Below are the code and all the weights of a small trained network. Each question names an input and a class and asks about switching units off, where a switched-off unit gives its printed mean instead of its output.

import numpy as np


def w(rows, s, z=0):
    codes = np.array(rows[::2]) - 128.0
    scale = np.full(codes.shape[1], s)
    scale[-1] = z or s
    return codes * scale


def norm(h):
    return h / np.sqrt((h * h).mean(-1, keepdims=True) + 1e-5)


def f(y):
    return np.maximum(y, 0)


def log_softmax(a):
    a = a - a.max(-1, keepdims=True)
    return a - np.log(np.exp(a).sum(-1, keepdims=True))


def net(x, mask):
    res = np.array(x, float).reshape(1, 8) / 4 @ E
    u = 0
    for l in range(4):
        y = f(norm(res) @ A[l][:, :-1].T + A[l][:, -1])
        res = res + np.where(mask[u : u + 6], y, B[l][:, -1]) @ B[l][:, :-1]
        u += 6
    return log_softmax(norm(res)[-1] @ U[:, :-1].T + U[:, -1])


A, B = {}, {}
E = w([
[119,161,76,105,2,90,170],'x0',
[129,126,130,129,126,124,124],'x1',
[128,131,128,127,131,131,134],'x2',
[129,126,128,128,127,127,125],'x3',
[145,131,197,79,97,199,99],'x4',
[82,214,149,115,150,92,67],'x5',
[129,130,127,128,130,129,129],'x6',
[127,129,129,128,129,128,131],'x7',
],0.01)
A[0] = w([
[66,47,169,191,246,62,103,18],'0.n0',
[128,119,164,1,84,254,60,177],'0.n1',
[139,159,139,119,254,101,76,65],'0.n2',
[180,44,107,119,211,137,221,2],'0.n3',
[151,45,208,129,241,161,72,163],'0.n4',
[83,214,226,192,235,127,76,98],'0.n5',
],0.0062,0.003)
B[0] = w([
[138,129,85,82,152,216,57,201],'0.n0',
[86,158,254,212,50,139,193,232],'0.n1',
[57,79,123,54,145,111,115,199],'0.n2',
[191,163,187,118,117,39,95,177],'0.n3',
[141,132,183,218,142,122,173,255],'0.n4',
[70,41,145,47,116,184,49,230],'0.n5',
],0.0076,0.0068)
A[1] = w([
[162,105,124,138,242,97,117,146],'1.n0',
[103,147,150,114,109,161,119,4],'1.n1',
[235,3,151,128,206,194,55,177],'1.n2',
[146,132,111,165,75,138,198,116],'1.n3',
[187,54,183,172,157,88,125,55],'1.n4',
[170,45,79,73,247,16,118,164],'1.n5',
],0.0077,0.0024)
B[1] = w([
[98,117,169,148,19,213,177,184],'1.n0',
[127,129,136,104,76,93,144,146],'1.n1',
[104,218,80,156,81,96,204,255],'1.n2',
[131,83,121,73,152,156,59,197],'1.n3',
[60,147,107,190,124,130,147,186],'1.n4',
[74,167,51,87,2,180,102,200],'1.n5',
],0.0081,0.0071)
A[2] = w([
[117,133,119,129,97,174,125,188],'2.n0',
[176,93,51,110,142,132,129,3],'2.n1',
[120,247,152,105,122,66,72,72],'2.n2',
[148,148,177,156,98,102,156,177],'2.n3',
[126,149,175,73,154,119,153,67],'2.n4',
[108,135,45,114,133,78,121,149],'2.n5',
],0.013,0.0032)
B[2] = w([
[163,142,87,116,130,87,106,253],'2.n0',
[130,80,82,165,118,7,126,154],'2.n1',
[115,189,114,213,137,151,172,230],'2.n2',
[144,109,61,93,176,163,100,230],'2.n3',
[121,122,148,167,94,88,117,149],'2.n4',
[144,132,206,118,250,111,122,235],'2.n5',
],0.013,0.007)
A[3] = w([
[210,66,156,202,184,173,169,14],'3.n0',
[94,131,90,210,22,157,211,98],'3.n1',
[87,104,242,219,154,185,133,94],'3.n2',
[220,82,119,1,57,159,126,1],'3.n3',
[170,77,211,94,144,77,34,143],'3.n4',
[117,92,139,86,50,180,174,171],'3.n5',
],0.0088,0.0044)
B[3] = w([
[139,110,107,235,197,154,252,167],'3.n0',
[182,181,88,136,69,185,171,236],'3.n1',
[166,81,143,127,135,71,165,255],'3.n2',
[177,52,177,76,162,189,79,176],'3.n3',
[102,66,108,141,51,101,110,167],'3.n4',
[111,173,92,87,148,110,73,206],'3.n5',
],0.011,0.0067)
U = w([
[128,229,84,148,29,166,140,253],'0',
[179,68,160,205,150,163,220,67],'1',
[163,48,74,117,162,17,108,144],'2',
[194,65,113,30,91,191,63,54],'3',
[20,132,84,72,187,172,50,127],'4',
[60,66,251,130,96,112,95,128],'5',
[111,222,144,186,230,62,132,25],'6',
],0.018,0.0033)

Each question gives the input, the list of numbers given to net, and the class t.
The units are the neurons (one row each of A and B). Each row of codes is followed by its name. A weight is (code - 128) times the scale printed after its matrix; where a second scale follows, it is the last column's (A, B and U).
mask holds one flag per neuron, layer by layer. A switched-off neuron (its flag False) gives its mean, the last column of its row in B, instead of its output. The means were averaged over made-up inputs and are rounded, as every weight is.
A unit's drop is (log p(t) with every unit on - log p(t) with that unit switched off) / (log p(t) with every unit on - log p(t) with every unit switched off).
The circuit of an input: a set's keep is (log p(t) with only the set's units on - log p(t) with every unit switched off) / (log p(t) with every unit on - log p(t) with every unit switched off). Starting from the 12 units with the biggest drops (on a tie, the unit counted first), units are removed one at a time, each time the one whose removal leaves the highest keep (on an exact tie, the one counted first), for as long as the keep stays at least 0.8.
units of the circuit, in order: the units of the circuit, biggest drop first
unit that matters most: the unit with the biggest drop
k most important neurons: the k neurons with the biggest drops, biggest first
k most important neurons of layer l: the k neurons of layer l with the biggest drops, biggest first
input [6,-6,-4,-8,0,-5,-2,-4], class 2: unit that matters most	0.n1
input [0,-7,-1,3,0,-3,-6,-4], class 0: 2 most important neurons of layer 0	(0.n1 0.n3)
input [5,2,3,-3,-6,0,-2,-7], class 2: units of the circuit, in order	(1.n2 2.n2)
input [6,-6,-2,-7,-6,0,-1,5], class 2: units of the circuit, in order	(1.n2 2.n2)
input [-8,-5,6,-3,-1,-7,7,2], class 0: units of the circuit, in order	(1.n2 0.n1 1.n5)
input [-1,3,8,-2,1,6,4,3], class 5: units of the circuit, in order	(0.n5 2.n3)
input [-1,6,4,7,-2,7,8,5], class 4: 2 most important neurons	(0.n5 0.n1)
input [-2,1,6,5,-1,1,-4,8], class 4: 2 most important neurons	(0.n5 0.n2)
input [3,2,-5,-7,0,5,-1,5], class 6: 2 most important neurons	(0.n1 1.n0)
input [1,5,0,0,-6,-5,-6,5], class 2: 3 most important neurons	(2.n5 0.n5 2.n2)
input [-4,8,-2,-3,8,2,7,-4], class 5: 2 most important neurons	(2.n2 0.n5)
input [-6,7,1,7,1,4,3,-3], class 5: 3 most important neurons	(0.n4 2.n3 0.n5)
input [-6,0,0,3,7,2,1,-3], class 5: 2 most important neurons	(0.n5 2.n2)
input [7,-2,-5,-5,6,-7,2,-7], class 3: unit that matters most	3.n3
input [-3,-1,-5,8,-7,1,6,-4], class 4: 2 most important neurons	(0.n2 0.n0)
input [7,6,-4,-7,-2,-5,-1,4], class 2: 2 most important neurons	(0.n1 2.n1)
input [0,4,-1,-6,-7,-3,-4,-3], class 0: 3 most important neurons	(1.n5 0.n1 1.n0)
input [1,2,7,6,-6,-7,5,6], class 2: 2 most important neurons of layer 2	(2.n5 2.n2)
input [-7,6,0,-8,2,2,3,8], class 5: 3 most important neurons of layer 0	(0.n5 0.n4 0.n2)
input [6,0,4,8,-8,6,6,6], class 6: unit that matters most	2.n5
